Each new row is followed by what is left after taking away its nearest point in the smallest flat space through zero that holds the last named rows:
(in the rows, 128 means zero)
mifu (5 x 11):
156 132 159 108 138 134 138 92 156 148 143
90 146 161 102 126 176 180 101 129 144 110
108 86 143 116 169 166 173 94 146 115 106
101 83 159 107 146 155 185 64 105 144 99
117 96 128 129 114 133 146 110 100 128 94
New rows:
197 170 148 172 148 159 142 134 100 166 132 : 177 148 133 181 162 164 148 143 91 148 120
138 91 59 166 120 129 176 157 101 123 107 : 154 130 90 145 127 132 178 138 126 151 143
129 105 131 88 152 150 164 96 127 119 172 : 138 119 111 102 112 140 141 129 117 110 156
balik (3 x 11):
118 130 136 76 130 109 182 131 138 129 150
144 133 131 79 31 122 104 107 169 139 121
120 104 165 104 56 177 148 121 97 132 103
New rows:
141 153 129 159 128 132 134 204 89 153 97 : 145 161 124 132 112 113 137 199 113 156 107
130 104 84 104 133 125 152 159 160 145 195 : 131 93 92 134 117 156 129 157 137 144 173
Folo (5 x 11):
122 100 149 109 54 115 164 102 109 158 115
108 125 123 142 65 128 150 148 118 130 136
94 128 77 143 109 99 126 140 104 139 104
136 105 120 114 54 123 149 128 102 147 116
86 97 121 145 39 103 179 131 95 117 103
New rows:
143 98 158 94 132 173 176 104 116 142 173 : 115 110 107 116 150 153 160 124 105 137 158
46 139 83 114 144 109 101 131 102 99 120 : 96 130 127 85 123 141 107 122 113 106 142
113 88 108 164 130 95 119 141 176 134 137 : 139 79 118 148 125 105 119 135 175 136 137
Fon (4 x 11):
96 115 136 108 109 136 150 121 119 156 78
106 113 162 90 102 119 143 137 123 153 67
72 109 176 126 121 121 144 112 130 160 79
157 116 113 53 72 132 132 151 98 151 64
New rows:
149 121 156 109 124 63 148 120 146 107 80 : 147 123 114 137 131 87 144 93 134 111 106
127 107 116 165 132 157 73 95 104 129 145 : 125 119 130 133 135 149 112 137 127 113 115
159 110 148 165 152 130 161 154 100 149 169 : 155 105 148 149 139 133 167 155 93 160 146
mukag (4 x 11):
119 167 110 116 124 150 148 141 130 160 103
159 134 157 122 148 166 127 129 146 161 105
106 117 225 119 160 132 126 115 139 87 131
143 156 147 92 140 145 124 130 147 169 126
New rows:
163 115 171 143 146 90 139 131 165 146 85 : 140 128 138 138 129 69 145 136 154 140 95
226 103 131 109 111 140 111 124 145 144 149 : 155 135 134 114 102 134 147 134 126 107 131
93 142 112 117 163 143 150 140 107 112 190 : 122 127 113 132 170 163 145 139 112 125 177
Dut (5 x 11):
140 142 152 110 59 126 124 168 106 191 151
149 146 157 134 66 95 109 178 70 166 146
146 104 130 128 95 129 104 199 73 157 171
155 141 133 131 85 101 112 172 106 148 122
132 128 155 142 111 122 118 142 59 136 173
New rows:
111 140 154 105 131 107 163 78 113 130 122 : 135 116 124 103 130 114 148 124 116 127 123
116 126 131 143 157 138 71 193 115 124 96 : 125 155 146 134 144 164 97 141 126 131 111
zaki (5 x 11):
201 144 122 94 182 175 131 159 131 137 89
175 105 113 103 130 130 137 165 109 120 143
177 128 120 100 174 133 126 169 120 104 115
160 130 109 119 189 159 125 128 136 112 94
116 116 107 133 168 113 136 134 109 83 110
New rows:
152 124 150 118 133 90 68 130 141 137 97 : 143 104 129 127 118 100 94 118 118 142 90
102 134 134 94 109 140 111 149 71 106 97 : 112 124 129 99 111 154 87 125 103 113 118
173 137 95 120 138 62 130 117 97 157 94 : 162 137 99 129 132 63 115 97 117 162 106
pena (3 x 11):
118 149 170 100 139 60 56 195 126 126 109
112 129 112 114 136 162 112 139 144 169 110
195 155 139 113 126 147 131 164 54 128 100
New rows:
109 116 180 143 162 114 107 92 170 103 147 : 140 128 172 133 163 151 113 106 138 122 127
150 119 133 158 92 122 109 108 41 89 138 : 105 111 119 148 101 137 85 111 87 126 131
kod (4 x 11):
137 183 106 129 126 132 156 85 180 125 116
193 102 75 130 138 105 111 118 111 158 109
62 77 144 125 135 110 115 155 105 76 148
117 104 140 136 167 106 155 164 74 139 126
New rows:
103 153 160 96 128 110 73 131 134 162 159 : 109 153 134 100 149 88 92 122 133 159 149
170 135 85 131 123 125 120 115 155 90 126 : 150 135 126 134 130 136 132 146 127 100 134
nez (2 x 11):
93 147 146 148 68 122 160 106 111 174 135
96 164 137 184 48 110 105 111 111 201 125
New rows:
163 111 143 69 182 156 149 126 108 84 140 : 146 137 145 113 130 142 116 118 99 134 135
144 114 124 129 122 142 184 107 126 85 146 : 150 126 115 156 112 133 138 113 128 102 137
Rari (3 x 11):
113 144 97 89 110 142 89 205 72 82 122
163 111 112 73 113 227 122 108 111 133 147
170 198 116 166 165 119 154 166 127 124 69
New rows:
179 114 162 159 148 76 141 108 153 141 183 : 183 124 142 130 139 105 123 144 121 119 180
76 114 107 171 173 86 139 126 100 154 126 : 98 113 96 145 169 137 137 122 89 155 130
77 144 130 141 113 77 154 157 137 98 142 : 111 143 125 123 115 135 165 133 140 112 144
baro (3 x 11):
180 146 123 106 156 196 140 112 122 145 119
172 157 113 131 176 197 157 99 117 171 124
158 154 109 127 162 183 152 114 117 164 122
New rows:
94 131 140 163 137 122 192 53 134 138 142 : 104 130 130 111 103 139 174 96 132 111 124
99 145 136 128 149 192 104 129 132 126 140 : 84 137 142 135 140 169 98 131 135 118 144
ruk (2 x 11):
111 159 177 119 133 138 153 123 135 121 133
128 116 126 117 106 124 77 121 125 151 97
New rows:
108 138 197 113 88 132 117 153 170 120 92 : 129 111 138 134 102 123 133 166 164 107 115
138 110 61 151 120 99 102 161 104 107 173 : 114 146 129 131 112 110 103 149 112 112 159
Viref (2 x 11):
89 141 82 145 173 149 144 143 111 141 125
109 71 98 158 162 104 169 121 128 177 85
New rows:
195 93 131 160 107 114 95 111 141 123 90 : 169 126 103 163 133 141 93 127 126 115 104
79 165 90 167 157 154 158 136 99 120 122 : 119 141 136 153 113 127 147 118 118 114 118
122 132 86 82 168 149 104 113 84 189 138 : 146 122 114 72 141 135 95 103 95 182 139
Bip (2 x 11):
63 106 190 121 148 131 122 162 165 123 129
146 151 112 162 99 112 131 112 56 148 162
New rows:
119 147 145 94 94 133 83 134 119 141 165 : 131 145 133 84 98 138 84 130 134 135 153
81 102 176 185 113 158 122 159 146 130 163 : 136 111 123 172 110 164 126 134 150 123 142
renum (5 x 11):
86 108 152 108 115 106 134 178 127 127 83
118 150 135 102 82 103 151 153 133 117 123
165 165 119 97 99 118 202 174 82 143 144
52 129 147 126 137 134 128 101 27 143 140
95 94 110 126 128 152 97 108 157 139 94
New rows:
161 146 109 108 79 161 77 135 127 134 135 : 150 135 134 118 105 150 73 153 106 131 130
153 149 155 188 142 122 142 105 121 119 128 : 130 138 140 166 117 131 149 114 128 131 100
131 189 148 139 140 111 121 101 97 145 133 : 132 166 135 130 137 120 118 119 130 154 100
fuv (5 x 11):
158 89 96 65 144 99 165 76 148 144 130
145 101 118 81 158 114 131 109 165 147 123
144 98 107 101 136 117 139 100 151 141 123
140 97 105 90 138 123 130 105 144 130 120
130 79 124 64 127 129 151 94 180 146 104
New rows:
131 165 153 142 110 159 122 163 99 130 118 : 152 136 126 122 122 145 129 135 120 144 116
133 127 156 125 157 182 175 124 146 143 166 : 137 117 129 135 154 190 151 124 129 125 163
biper (2 x 11):
135 115 157 122 74 125 116 99 126 89 131
116 133 77 154 184 127 150 170 122 179 137
New rows:
158 123 93 174 151 111 140 152 154 142 138 : 165 128 125 151 134 115 126 130 162 118 126
119 140 133 117 211 155 162 145 154 151 138 : 122 115 146 131 146 147 158 122 143 115 154
137 117 170 108 49 144 146 99 138 111 97 : 128 125 132 123 101 145 162 132 136 153 100
gur (4 x 11):
122 155 115 142 160 56 175 128 99 159 128
124 166 113 150 133 109 89 153 132 133 141
96 133 132 114 140 50 120 96 64 133 100
99 138 123 111 90 133 56 99 77 99 113
New rows:
96 161 141 162 116 92 118 86 101 152 122 : 113 137 153 160 116 131 127 98 142 147 127
123 186 125 125 132 154 152 133 84 126 158 : 122 148 157 112 151 143 131 138 113 121 140
126 90 124 66 112 95 136 69 110 146 124 : 141 123 107 95 115 112 117 109 147 153 151
lesa (5 x 11):
110 81 141 173 151 160 97 122 135 60 207
129 116 178 192 174 166 86 119 124 98 170
144 77 143 147 141 142 105 143 134 127 155
118 125 203 181 125 137 90 106 124 147 150
152 101 198 173 143 140 87 132 126 173 130
New rows:
123 141 149 195 99 159 116 114 101 158 121 : 125 123 106 172 108 137 138 137 120 131 113
136 79 114 99 133 70 114 104 130 152 101 : 128 110 117 114 150 105 105 84 111 129 120
seror (3 x 11):
117 177 161 115 170 102 210 96 85 141 87
33 125 173 144 131 135 126 143 110 143 181
138 139 102 104 94 150 141 131 182 130 124
New rows:
100 127 165 139 129 137 167 164 119 131 115 : 133 114 145 140 122 138 145 167 128 122 108
160 139 140 86 99 129 96 118 121 69 113 : 127 145 158 88 103 129 107 119 113 76 125
sabup (4 x 11):
123 78 142 151 175 140 130 61 112 164 132
130 46 149 133 188 119 151 71 119 164 142
118 72 141 151 154 132 149 91 121 164 124
131 88 149 135 154 140 121 100 133 150 119
New rows:
122 106 96 102 139 132 116 153 184 142 139 : 111 122 83 121 138 139 117 132 166 147 143
134 158 124 123 113 127 144 79 109 154 92 : 146 145 133 100 115 114 147 102 124 144 94
buf (3 x 11):
151 145 103 134 126 168 107 113 140 118 143
133 170 78 116 121 227 90 112 153 140 132
101 59 143 110 123 132 155 154 153 145 102
New rows:
178 159 102 148 110 155 103 55 135 90 137 : 127 126 131 125 109 125 134 84 130 121 102
109 182 67 120 131 174 143 113 102 86 147 : 101 128 93 120 131 137 170 130 106 84 137
114 179 93 123 152 94 89 101 77 161 152 : 121 104 95 120 147 111 105 114 113 155 146
Vuziz (2 x 11):
66 110 79 156 149 175 150 81 121 88 178
126 178 152 142 128 167 110 100 138 71 82
New rows:
147 167 162 171 107 186 137 140 120 103 139 : 150 142 151 163 106 164 146 156 115 134 161
140 142 90 159 105 165 120 67 119 104 106 : 160 123 93 144 99 132 122 95 116 143 113
fove (4 x 11):
67 188 101 116 184 109 130 203 130 151 101
111 101 115 138 122 142 99 93 156 109 126
105 198 147 155 179 107 159 140 152 128 163
100 140 156 102 99 148 162 89 175 73 190
New rows:
103 96 99 127 127 166 154 143 117 84 126 : 124 108 108 153 144 153 159 141 108 98 130
146 101 197 133 150 84 125 150 139 133 165 : 122 86 176 117 145 93 105 157 145 129 145
